How the units are linked:
vu: j68->j86, j84->j172, j763->j944, j234->j895, j925->j330, j310->j406, j673->j206, j370->j432, j131->j168, j551->j216, j432->j697, j132->j841, j678->j131, j589->j575, j172->j310, j461->j986, j778->j832, j841->j673, j675->j545, j330->j370, j944->j317, j545->j534, j519->j589, j168->j306, j72->j369, j337->j68, j406->j57, j895->j533, j518->j528, j829->j461, j585->j72, j181->j585, j436->j84, j986->j466, j103->j778, j680->j678, j579->j132, j855->j337, j575->j436, j86->j181, j651->j829, j295->j925, j913->j518, j483->j519, j832->j763, j858->j854, j854->j353, j57->j551, j533->j483, j206->j913, j429->j858, j353->j234, j534->j465, j369->j295, j528->j103, j465->j855, j466->j680, j317->j184, j216->j579, j306->j675, j697->j429, j184->j651
fi: j68->j337, j84->j436, j763->j832, j234->j353, j925->j295, j310->j172, j673->j841, j370->j330, j131->j678, j551->j57, j432->j370, j132->j579, j678->j680, j589->j519, j172->j84, j461->j829, j778->j103, j841->j132, j675->j306, j330->j925, j944->j763, j545->j675, j519->j483, j168->j131, j72->j585, j337->j855, j406->j310, j895->j234, j518->j913, j829->j651, j585->j181, j181->j86, j436->j575, j986->j461, j103->j528, j680->j466, j579->j216, j855->j465, j575->j589, j86->j68, j651->j184, j295->j369, j913->j206, j483->j533, j832->j778, j858->j429, j854->j858, j57->j406, j533->j895, j206->j673, j429->j697, j353->j854, j534->j545, j369->j72, j528->j518, j465->j534, j466->j986, j317->j944, j216->j551, j306->j168, j697->j432, j184->j317
vo: j68->j306, j84->j895, j763->j206, j234->j370, j925->j68, j310->j483, j673->j406, j370->j181, j131->j651, j551->j575, j432->j585, j132->j172, j678->j184, j589->j854, j172->j533, j461->j832, j778->j841, j841->j310, j675->j986, j330->j86, j944->j913, j545->j466, j519->j858, j168->j829, j72->j465, j337->j168, j406->j519, j895->j432, j518->j216, j829->j778, j585->j534, j181->j545, j436->j234, j986->j763, j103->j132, j680->j317, j579->j84, j855->j131, j575->j353, j86->j675, j651->j103, j295->j337, j913->j551, j483->j429, j832->j673, j858->j295, j854->j925, j57->j589, j533->j697, j206->j57, j429->j369, j353->j330, j534->j680, j369->j855, j528->j579, j465->j678, j466->j944, j317->j518, j216->j436, j306->j461, j697->j72, j184->j528
sa: j68->j369, j84->j551, j763->j829, j234->j589, j925->j429, j310->j579, j673->j103, j370->j854, j131->j534, j551->j673, j432->j353, j132->j518, j678->j545, j589->j310, j172->j216, j461->j131, j778->j184, j841->j528, j675->j337, j330->j858, j944->j461, j545->j68, j519->j172, j168->j465, j72->j370, j337->j72, j406->j132, j895->j575, j518->j763, j829->j678, j585->j330, j181->j925, j436->j57, j986->j168, j103->j317, j680->j675, j579->j913, j855->j585, j575->j406, j86->j295, j651->j680, j295->j697, j913->j832, j483->j84, j832->j651, j858->j533, j854->j483, j57->j841, j533->j436, j206->j778, j429->j895, j353->j519, j534->j86, j369->j432, j528->j944, j465->j181, j466->j306, j317->j986, j216->j206, j306->j855, j697->j234, j184->j466
zo: j68->j855, j84->j575, j763->j778, j234->j854, j925->j369, j310->j84, j673->j132, j370->j925, j131->j680, j551->j406, j432->j330, j132->j216, j678->j466, j589->j483, j172->j436, j461->j651, j778->j528, j841->j579, j675->j168, j330->j295, j944->j832, j545->j306, j519->j533, j168->j678, j72->j181, j337->j465, j406->j172, j895->j353, j518->j206, j829->j184, j585->j86, j181->j68, j436->j589, j986->j829, j103->j518, j680->j986, j579->j551, j855->j534, j575->j519, j86->j337, j651->j317, j295->j72, j913->j673, j483->j895, j832->j103, j858->j697, j854->j429, j57->j310, j533->j234, j206->j841, j429->j432, j353->j858, j534->j675, j369->j585, j528->j913, j465->j545, j466->j461, j317->j763, j216->j57, j306->j131, j697->j370, j184->j944
de: j68->j72, j84->j57, j763->j651, j234->j519, j925->j697, j310->j216, j673->j528, j370->j858, j131->j545, j551->j841, j432->j854, j132->j913, j678->j675, j589->j172, j172->j551, j461->j678, j778->j317, j841->j518, j675->j855, j330->j429, j944->j829, j545->j337, j519->j84, j168->j534, j72->j330, j337->j585, j406->j579, j895->j589, j518->j832, j829->j680, j585->j925, j181->j295, j436->j406, j986->j131, j103->j944, j680->j306, j579->j206, j855->j181, j575->j310, j86->j369, j651->j466, j295->j432, j913->j778, j483->j436, j832->j184, j858->j895, j854->j533, j57->j132, j533->j575, j206->j103, j429->j234, j353->j483, j534->j68, j369->j370, j528->j763, j465->j86, j466->j168, j317->j461, j216->j673, j306->j465, j697->j353, j184->j986

The rows follow the links: the fewer symbols apart two units are, the more alike their rows tend to be.

Rows of some units; one shown again gets a slightly different row:
j86	[-10,-25,15,-1,-14,7,-42,10,-37,-2,-41,-23,16,-66,-11,50,5,25,-10,26,-48,-25,-41,-72,10,6,-35,11,36,29,55,2,45,57,-21,-18,54,-14,-44,18,-23,-32,-2,-24,-15,-42,17,-5,-27,54,-47,26,14,49,82,14]
j832	[-13,-52,-86,-7,-13,-8,72,15,14,-5,24,-2,-12,2,58,-52,-6,2,-12,-23,26,14,27,11,-20,12,24,-44,25,-6,-48,-34,-79,-54,4,19,-36,30,-9,6,6,23,38,56,48,21,-27,8,26,-18,-4,-7,-46,7,-72,-34]
j533	[27,74,106,9,25,21,-38,-23,16,9,4,30,11,48,-46,8,6,-20,14,-7,5,-3,1,55,-2,-23,16,40,-68,-32,6,23,53,-6,-8,-4,2,-28,60,-16,-3,3,-57,-59,-27,13,6,-6,7,-32,50,-27,15,-51,22,33]
j697	[21,27,113,10,16,45,-45,-12,-7,11,-25,16,37,-11,-29,28,8,8,-2,-3,-29,-34,-34,1,-14,-28,9,34,-38,-23,34,3,65,11,-50,-14,50,-42,21,14,-38,-15,-68,-70,-13,-25,10,-12,8,6,9,-15,-15,-4,76,37]
j589	[31,79,82,6,24,12,-31,-31,32,-3,20,34,-1,55,-49,3,1,-28,18,-3,22,9,8,66,5,-23,12,43,-70,-26,-12,35,39,-5,17,1,-19,-25,64,-27,14,8,-35,-43,-30,18,7,2,0,-42,55,-15,26,-64,-8,24]
j579	[21,9,-24,-10,-5,7,30,-13,61,-53,58,38,-17,10,8,-17,-18,-29,2,13,62,23,13,53,-5,-25,18,16,-22,-20,-67,38,-23,-8,40,11,-56,-5,50,-17,38,24,25,20,13,31,-6,34,-11,-49,29,21,1,-56,-102,-5]
j763	[-16,-54,-91,-3,-14,-15,70,18,3,5,20,-8,-11,6,58,-53,-5,3,-12,-26,20,15,28,4,-20,16,22,-46,30,-6,-42,-41,-84,-52,3,19,-31,31,-16,8,5,24,38,60,41,21,-28,4,28,-10,-6,-9,-43,14,-69,-36]
j432	[20,18,109,8,14,42,-45,-10,-10,7,-28,13,37,-24,-30,32,8,13,-7,1,-32,-40,-40,-7,-14,-31,10,36,-31,-17,35,2,66,18,-53,-14,55,-43,15,18,-43,-18,-67,-67,-13,-28,9,-8,4,12,2,-14,-14,5,81,34]
j678	[-41,-31,-85,2,-12,-50,16,24,-55,44,-31,-51,-21,7,21,-11,10,18,4,-12,-33,9,28,-52,18,55,-26,-48,55,39,37,-38,-41,0,12,2,8,48,-66,2,2,-12,42,49,-4,-5,-2,-19,3,46,-34,-5,16,56,28,-30]
j925	[11,-3,85,5,1,38,-45,-1,-18,1,-36,3,34,-49,-25,41,7,21,-12,10,-41,-40,-48,-34,-13,-24,-7,26,-6,-5,41,2,63,35,-51,-20,64,-41,-7,25,-40,-25,-49,-56,-12,-39,14,-8,-8,26,-20,5,-12,23,83,32]
j551	[25,29,-6,-8,0,5,15,-21,62,-49,55,40,-16,20,-9,-14,-13,-32,6,17,60,26,11,63,2,-24,15,24,-35,-18,-62,46,-11,-3,46,10,-57,-11,55,-22,43,24,17,6,2,32,1,27,-13,-54,36,18,16,-62,-92,4]
j575	[30,78,75,2,23,11,-26,-28,38,-9,25,37,-3,55,-44,3,1,-30,22,-1,31,15,9,68,9,-23,12,41,-65,-25,-16,38,38,-2,25,6,-27,-20,66,-26,24,12,-31,-38,-30,26,7,6,-1,-44,56,-13,29,-65,-22,21]

Each walk starts at a row. The symbols on each line, taken left to right, move it on to the next unit.
Answer with the unit's row; about right is enough.
---
[25,49,122,13,23,36,-44,-20,1,16,-16,21,31,17,-41,20,6,1,7,-11,-19,-24,-20,27,-10,-27,17,40,-55,-30,25,8,63,1,-36,-8,31,-38,39,3,-25,-5,-70,-70,-22,-12,5,-15,11,-14,31,-28,-3,-25,56,35]
zo vu de vo de vu vu vu: [31,70,111,10,28,25,-39,-23,13,14,0,29,16,44,-44,11,8,-13,14,-13,0,-10,-2,49,-2,-25,15,40,-68,-31,11,20,54,-9,-14,-4,10,-33,55,-12,-9,-1,-62,-62,-28,3,6,-9,12,-25,42,-29,11,-42,32,35]
de fi sa fi zo vo vu: [27,64,118,14,29,29,-42,-22,11,16,-7,24,20,36,-43,12,10,-12,12,-12,-4,-14,-9,45,-7,-25,15,38,-66,-33,20,14,59,-7,-25,-5,17,-31,50,-8,-16,-1,-64,-68,-25,-1,6,-11,11,-21,42,-28,6,-36,39,33]
---
[26,41,123,9,22,40,-44,-15,-1,13,-21,21,30,9,-38,24,9,2,3,-8,-22,-27,-25,19,-12,-30,16,36,-49,-28,28,5,63,0,-42,-10,40,-43,37,8,-32,-9,-69,-68,-18,-11,9,-14,11,-6,23,-28,-8,-16,62,36]
vo zo vu vu: [11,-6,75,4,2,35,-45,0,-21,-3,-37,0,33,-56,-21,47,7,23,-15,17,-41,-39,-51,-39,-9,-23,-11,24,3,2,45,6,60,38,-50,-20,62,-39,-13,23,-40,-27,-42,-55,-11,-43,14,-6,-13,35,-27,8,-9,24,86,28]
fi vu vu zo de vo: [-6,-22,25,-1,-11,12,-44,9,-31,0,-40,-19,20,-61,-15,50,3,26,-11,28,-47,-29,-44,-68,8,-2,-30,14,31,25,50,6,46,54,-29,-22,60,-19,-40,22,-28,-30,-11,-27,-14,-44,22,-5,-25,51,-49,24,11,45,84,18]
---
[-33,-46,-98,0,-9,-38,55,24,-24,34,-3,-33,-17,17,51,-46,2,12,-5,-33,-2,15,39,-18,-4,38,5,-59,42,13,-5,-53,-76,-46,0,18,-15,46,-43,1,1,12,38,61,29,13,-21,-11,25,14,-14,-18,-28,36,-31,-38]
vo sa vo de de fi vo vo: [23,21,-18,-10,-1,7,20,-16,63,-52,56,38,-17,16,-2,-15,-14,-31,5,18,64,29,10,61,-1,-23,16,21,-30,-19,-66,42,-18,-3,42,8,-59,-8,53,-17,41,24,21,13,10,34,-4,33,-9,-53,31,20,8,-60,-97,1]
fi sa de de sa vu: [-37,-41,-93,1,-11,-45,43,23,-39,41,-12,-39,-20,17,42,-38,3,15,1,-29,-17,12,35,-30,5,46,-6,-56,47,23,8,-50,-67,-36,6,14,-8,52,-54,2,0,5,37,61,15,8,-17,-16,24,25,-21,-16,-13,44,-10,-38]
---
[23,37,119,10,23,43,-43,-14,-5,10,-24,17,35,-2,-36,26,10,7,0,-6,-24,-31,-28,13,-14,-31,13,38,-46,-26,32,4,64,4,-47,-13,47,-43,28,12,-35,-12,-70,-69,-16,-20,8,-13,11,-1,16,-25,-11,-9,70,37]
vu vo zo vo vu vo de: [-34,-26,-50,0,-13,-37,-17,21,-53,25,-39,-45,-9,-30,1,25,8,22,4,13,-46,-2,-3,-73,26,43,-44,-24,57,47,54,-13,3,39,6,-12,28,26,-66,5,-4,-27,32,23,-17,-27,12,-13,-19,62,-51,17,30,58,61,-13]
vu vu fi vo de zo sa: [-31,-25,-42,0,-14,-30,-26,20,-50,18,-41,-45,-5,-34,-1,29,7,23,1,15,-47,-7,-11,-74,25,37,-44,-17,55,47,56,-9,13,41,5,-13,38,20,-63,8,-6,-27,26,16,-19,-29,14,-14,-26,60,-51,22,31,59,66,-8]
---
[26,48,18,-5,7,5,-4,-27,56,-41,51,42,-15,35,-21,-5,-8,-37,12,15,56,28,11,68,8,-23,11,32,-44,-21,-50,52,7,0,44,6,-54,-12,62,-26,42,19,6,-5,-9,33,1,24,-15,-54,44,11,24,-70,-73,7]
fi vu sa de fi vo de: [19,0,-32,-10,-6,7,34,-10,63,-53,57,35,-13,3,14,-20,-17,-28,-3,17,64,27,9,50,-6,-23,20,11,-16,-19,-72,30,-31,-12,39,12,-58,-8,43,-11,37,24,29,24,22,29,-10,32,-7,-54,25,23,-7,-52,-107,-8]
zo vu de vo de vu vu vu: [12,-26,-58,-13,-10,8,58,-4,53,-50,49,29,-12,-4,36,-33,-16,-18,-8,6,59,20,12,40,-18,-19,26,-10,1,-18,-73,11,-52,-26,22,18,-53,2,27,-1,28,26,35,38,36,30,-17,29,3,-41,14,15,-26,-30,-107,-19]
---
[28,54,28,-4,13,6,-8,-25,57,-35,47,38,-18,38,-28,-3,-8,-37,17,12,50,23,13,67,7,-23,12,38,-50,-21,-44,52,15,1,43,5,-48,-15,65,-26,39,18,2,-13,-14,32,5,19,-10,-51,50,7,29,-72,-63,14]
sa fi de sa sa: [-23,-49,-95,0,-9,-25,64,20,-12,19,7,-22,-15,12,57,-52,-2,9,-9,-30,8,16,37,-5,-14,28,17,-52,38,2,-24,-49,-81,-51,-1,19,-23,43,-31,7,3,18,35,62,38,17,-27,-5,28,3,-10,-17,-37,26,-50,-40]
fi vu sa de fi vo de: [-41,-36,-93,1,-10,-47,35,26,-44,43,-19,-44,-19,18,37,-33,5,14,-2,-27,-25,14,37,-35,9,51,-13,-58,48,27,18,-47,-62,-28,8,13,-6,51,-59,1,-2,1,36,59,12,5,-12,-16,18,29,-21,-13,-7,49,0,-37]
---
[-38,-28,-67,1,-13,-43,-7,23,-53,36,-33,-51,-14,-17,6,13,11,20,4,0,-42,4,12,-66,27,48,-43,-35,58,49,48,-21,-14,22,12,-8,20,37,-69,2,-1,-20,35,36,-12,-16,9,-18,-9,55,-46,9,28,59,49,-19]
de fi de vo zo: [-41,-28,-77,2,-15,-50,8,22,-57,40,-33,-53,-18,2,16,-5,13,18,3,-9,-37,5,23,-59,23,54,-31,-44,58,44,42,-33,-33,6,12,1,9,46,-67,-3,3,-14,42,42,-8,-10,1,-21,-1,49,-38,-2,20,57,35,-27]
de vo de de fi sa fi: [-19,-25,-10,-2,-15,-8,-32,16,-43,5,-43,-34,4,-56,-7,41,7,19,-4,24,-51,-18,-31,-78,17,18,-42,-1,46,38,56,1,31,56,-12,-18,47,0,-56,15,-20,-31,9,-4,-17,-36,18,-8,-31,58,-54,27,24,54,78,4]
---
[-41,-24,-74,2,-13,-50,0,23,-57,39,-35,-51,-20,-6,13,2,11,19,6,-3,-39,6,18,-63,23,53,-34,-37,58,45,48,-26,-23,13,13,-4,17,44,-65,1,0,-14,37,41,-11,-12,5,-20,-6,56,-42,5,25,61,41,-22]
de vu de fi de: [0,-16,50,-2,-4,27,-44,5,-25,-4,-41,-10,27,-63,-17,48,2,26,-10,22,-47,-39,-49,-57,-2,-11,-20,22,17,12,48,3,58,52,-40,-22,64,-30,-26,25,-33,-30,-25,-40,-12,-41,18,-7,-18,42,-40,18,-1,38,90,22]
vo de de vo zo zo vu fi: [-35,-25,-61,-2,-16,-42,-13,20,-55,30,-35,-50,-14,-20,4,20,9,22,3,7,-41,-3,5,-73,27,45,-43,-28,59,48,52,-20,-5,31,11,-8,24,32,-68,2,-4,-23,35,29,-17,-23,10,-17,-17,59,-48,13,31,59,55,-16]
---
[28,78,101,8,28,17,-36,-25,22,9,10,34,9,50,-48,8,4,-21,18,-6,14,3,6,59,3,-20,14,42,-69,-29,-1,28,48,-7,0,0,-5,-26,58,-22,4,3,-52,-52,-27,12,8,-4,9,-36,52,-24,20,-55,14,31]
sa vu vo sa vu: [26,67,49,0,17,7,-20,-31,43,-20,38,39,-9,48,-38,-1,-6,-34,19,7,45,21,14,69,8,-20,12,40,-63,-23,-33,44,28,-1,35,9,-40,-16,67,-29,33,16,-17,-26,-22,29,5,13,-8,-49,54,-4,31,-70,-44,18]
vo vu fi vo sa: [28,56,121,11,29,33,-42,-21,7,15,-9,24,26,27,-41,18,6,-4,6,-13,-9,-19,-14,37,-7,-27,17,38,-60,-30,23,11,61,-3,-30,-6,26,-33,45,-3,-20,-4,-69,-68,-22,-6,7,-13,11,-17,36,-30,-1,-33,48,35]
